Below are the code and all the weights of a small trained network. Each question names an input and a class and asks about switching units off, where a switched-off unit gives its printed mean instead of its output.

import numpy as np


def w(rows, s, z=0):
    codes = np.array(rows[::2]) - 128.0
    scale = np.full(codes.shape[1], s)
    scale[-1] = z or s
    return codes * scale


def norm(h):
    return h / np.sqrt((h * h).mean(-1, keepdims=True) + 1e-5)


def f(y):
    return y / 2 * (1 + np.tanh(0.7978845608 * (y + 0.044715 * y**3)))


def log_softmax(a):
    a = a - a.max(-1, keepdims=True)
    return a - np.log(np.exp(a).sum(-1, keepdims=True))


def net(x, mask):
    res = np.array(x, float).reshape(1, 5) / 4 @ E
    u = 0
    for l in range(4):
        y = f(norm(res) @ A[l][:, :-1].T + A[l][:, -1])
        res = res + np.where(mask[u : u + 8], y, B[l][:, -1]) @ B[l][:, :-1]
        u += 8
    return log_softmax(norm(res)[-1] @ U[:, :-1].T + U[:, -1])


A, B = {}, {}
E = w([
[184,202,22,190,152,162,126,1,148,146,192,59],'x0',
[76,67,24,105,109,152,72,138,110,170,64,77],'x1',
[212,76,104,153,144,231,163,230,244,184,171,137],'x2',
[161,178,98,197,107,62,70,138,179,176,68,226],'x3',
[161,127,102,24,99,87,155,107,141,148,169,155],'x4',
],0.0098)
A[0] = w([
[102,86,84,70,116,168,69,116,119,188,72,91,88],'0.n0',
[79,167,192,223,194,170,103,155,136,110,54,43,30],'0.n1',
[150,115,126,170,115,82,78,120,70,153,115,191,101],'0.n2',
[140,59,173,88,191,170,146,112,37,88,175,39,2],'0.n3',
[171,171,242,128,117,130,167,106,156,122,175,110,15],'0.n4',
[209,100,90,46,92,109,178,125,101,111,143,121,34],'0.n5',
[118,144,122,2,69,70,131,90,189,195,186,149,27],'0.n6',
[147,247,191,135,137,129,173,141,127,82,130,180,58],'0.n7',
],0.0072,0.0041)
B[0] = w([
[166,135,124,158,150,30,150,202,95,118,173,86,227],'0.n0',
[107,105,29,60,123,155,139,102,58,129,211,252,253],'0.n1',
[107,157,133,151,48,146,163,129,124,142,94,110,201],'0.n2',
[49,224,102,134,40,142,184,159,244,103,110,129,248],'0.n3',
[110,78,82,131,163,80,109,144,127,112,173,71,198],'0.n4',
[96,154,87,116,131,147,167,146,121,134,151,172,167],'0.n5',
[86,109,71,138,129,194,87,119,95,65,181,211,207],'0.n6',
[89,64,103,166,150,42,84,149,126,163,156,71,233],'0.n7',
],0.011,0.0035)
A[1] = w([
[96,49,224,62,128,116,157,168,119,127,101,165,114],'1.n0',
[92,24,95,131,138,130,60,138,139,112,100,94,34],'1.n1',
[215,94,142,108,91,199,138,167,141,127,156,142,20],'1.n2',
[122,68,211,43,154,135,145,136,118,162,60,158,2],'1.n3',
[133,148,149,139,104,139,110,164,196,83,143,110,75],'1.n4',
[183,71,138,122,220,174,174,138,175,169,124,139,8],'1.n5',
[83,115,155,254,154,203,110,156,90,80,121,116,23],'1.n6',
[135,143,93,103,145,102,157,162,112,133,178,154,107],'1.n7',
],0.0091,0.0043)
B[1] = w([
[205,255,110,225,159,207,65,133,86,53,136,97,255],'1.n0',
[171,84,88,115,124,130,145,163,113,102,67,110,145],'1.n1',
[77,88,212,74,68,166,124,73,104,173,102,138,181],'1.n2',
[187,179,148,159,101,162,56,161,126,69,103,149,161],'1.n3',
[97,138,176,178,60,104,150,157,149,160,122,100,154],'1.n4',
[69,57,228,99,82,121,121,79,95,208,114,89,183],'1.n5',
[134,71,100,1,143,154,123,112,134,128,250,247,153],'1.n6',
[181,66,125,199,66,105,137,129,40,173,96,163,202],'1.n7',
],0.0089,0.0055)
A[2] = w([
[148,135,250,138,168,64,158,123,147,116,215,144,58],'2.n0',
[147,146,172,126,154,107,144,127,145,109,196,227,78],'2.n1',
[125,139,170,66,170,160,201,141,159,57,132,96,21],'2.n2',
[170,191,144,117,147,150,144,85,103,182,171,103,63],'2.n3',
[128,153,138,131,152,67,129,110,200,210,41,254,57],'2.n4',
[157,143,97,171,121,76,83,129,145,145,97,211,58],'2.n5',
[152,145,113,170,106,64,56,124,200,127,73,186,30],'2.n6',
[74,161,189,95,146,95,129,46,66,106,62,130,1],'2.n7',
],0.0084,0.0055)
B[2] = w([
[89,132,60,88,217,18,99,205,152,143,230,92,190],'2.n0',
[142,64,36,75,120,145,107,171,141,73,154,145,189],'2.n1',
[97,127,91,115,112,187,180,163,157,119,104,76,143],'2.n2',
[154,141,146,42,144,163,144,144,84,80,199,91,152],'2.n3',
[23,190,119,129,142,179,195,119,221,87,133,104,226],'2.n4',
[105,156,110,82,87,168,254,187,146,79,182,103,255],'2.n5',
[42,190,119,108,190,176,204,157,172,80,133,68,222],'2.n6',
[107,47,240,26,106,122,61,99,183,216,151,156,177],'2.n7',
],0.0081,0.0033)
A[3] = w([
[132,176,136,203,154,92,130,93,163,159,92,200,45],'3.n0',
[179,124,118,142,132,162,135,63,159,154,160,90,34],'3.n1',
[108,146,170,119,110,78,107,32,80,92,103,117,2],'3.n2',
[119,110,65,96,125,121,93,151,114,158,35,74,12],'3.n3',
[205,170,99,117,177,145,136,32,116,132,139,78,30],'3.n4',
[114,106,93,89,145,146,130,112,106,109,153,245,40],'3.n5',
[111,187,133,187,81,98,168,133,175,114,133,119,100],'3.n6',
[197,66,168,168,136,190,141,159,201,205,136,119,45],'3.n7',
],0.012,0.0041)
B[3] = w([
[126,102,92,122,139,193,159,138,195,107,160,130,129],'3.n0',
[151,184,165,173,128,86,98,134,131,67,72,173,188],'3.n1',
[105,93,190,34,134,110,143,91,162,204,35,179,192],'3.n2',
[140,76,151,146,238,78,137,125,209,101,245,121,167],'3.n3',
[192,177,193,181,148,163,93,237,111,57,92,175,206],'3.n4',
[130,72,80,145,122,198,108,50,88,129,98,132,248],'3.n5',
[160,71,153,159,80,155,145,115,106,177,94,74,254],'3.n6',
[76,164,171,23,158,60,116,53,98,166,87,170,246],'3.n7',
],0.012,0.0057)
U = w([
[81,124,214,43,134,102,110,66,123,211,68,151,189],'0',
[67,185,103,131,85,194,251,155,203,97,128,56,108],'1',
[126,91,33,115,136,187,105,97,62,84,152,238,217],'2',
[221,204,193,208,142,139,51,196,101,68,72,144,254],'3',
[155,68,90,166,199,4,120,175,151,132,208,68,51],'4',
[189,68,138,207,74,131,119,96,41,190,83,85,132],'5',
],0.013,0.00073)

Each question gives the input, the list of numbers given to net, and the class t.
The units are the neurons (one row each of A and B). Each row of codes is followed by its name. A weight is (code - 128) times the scale printed after its matrix; where a second scale follows, it is the last column's (A, B and U).
mask holds one flag per neuron, layer by layer. A switched-off neuron (its flag False) gives its mean, the last column of its row in B, instead of its output. The means were averaged over made-up inputs and are rounded, as every weight is.
A unit's drop is (log p(t) with every unit on - log p(t) with that unit switched off) / (log p(t) with every unit on - log p(t) with every unit switched off).
The circuit of an input: a set's keep is (log p(t) with only the set's units on - log p(t) with every unit switched off) / (log p(t) with every unit on - log p(t) with every unit switched off). Starting from the 12 units with the biggest drops (on a tie, the unit counted first), units are removed one at a time, each time the one whose removal leaves the highest keep (on an exact tie, the one counted first), for as long as the keep stays at least 0.8.
units of the circuit, in order: the units of the circuit, biggest drop first
k most important neurons: the k neurons with the biggest drops, biggest first
k most important neurons of layer l: the k neurons of layer l with the biggest drops, biggest first
input [-7,-4,-3,-6,-2], class 3: units of the circuit, in order -> (1.n0)
input [-7,5,-6,0,6], class 3: 3 most important neurons -> (1.n0; 0.n1; 1.n3)
input [-2,-3,5,6,5], class 1: 4 most important neurons -> (2.n4; 0.n1; 2.n5; 2.n6)
input [3,7,-3,7,-8], class 2: 4 most important neurons -> (0.n1; 0.n3; 1.n6; 1.n4)
input [-2,-5,-3,-6,6], class 1: 4 most important neurons -> (0.n3; 0.n1; 1.n6; 2.n2)
input [6,-3,6,-5,8], class 2: 3 most important neurons -> (0.n6; 0.n5; 1.n0)
input [8,4,0,8,-3], class 1: 4 most important neurons -> (1.n0; 2.n6; 2.n5; 2.n4)
input [-2,-1,-3,-3,2], class 5: 2 most important neurons -> (3.n6; 0.n3)
input [-1,4,-5,-6,-6], class 1: 2 most important neurons -> (0.n3; 0.n6)
input [-6,1,-4,-2,5], class 3: 3 most important neurons -> (1.n0; 0.n1; 1.n3)
input [-7,-8,5,-3,4], class 4: 2 most important neurons -> (0.n4; 2.n0)
input [-1,-8,6,0,7], class 4: 3 most important neurons of layer 0 -> (0.n4; 0.n1; 0.n7)
input [7,-8,-2,5,0], class 4: 4 most important neurons -> (0.n7; 2.n0; 1.n0; 0.n4)
input [-6,3,5,0,-7], class 2: units of the circuit, in order -> (1.n6)
input [7,5,-7,4,6], class 0: 2 most important neurons of layer 0 -> (0.n1; 0.n2)
input [-7,7,7,-3,-5], class 0: 3 most important neurons of layer 1 -> (1.n5; 1.n2; 1.n6)
input [-2,6,-3,0,6], class 2: 3 most important neurons of layer 0 -> (0.n6; 0.n7; 0.n5)
input [-8,6,-5,-7,4], class 3: units of the circuit, in order -> (1.n0; 1.n3)
input [1,-4,0,8,8], class 1: 2 most important neurons of layer 0 -> (0.n1; 0.n2)
input [-2,6,-6,6,8], class 2: units of the circuit, in order -> (0.n6)
input [7,2,-6,2,5], class 3: 3 most important neurons of layer 3 -> (3.n4; 3.n7; 3.n1)
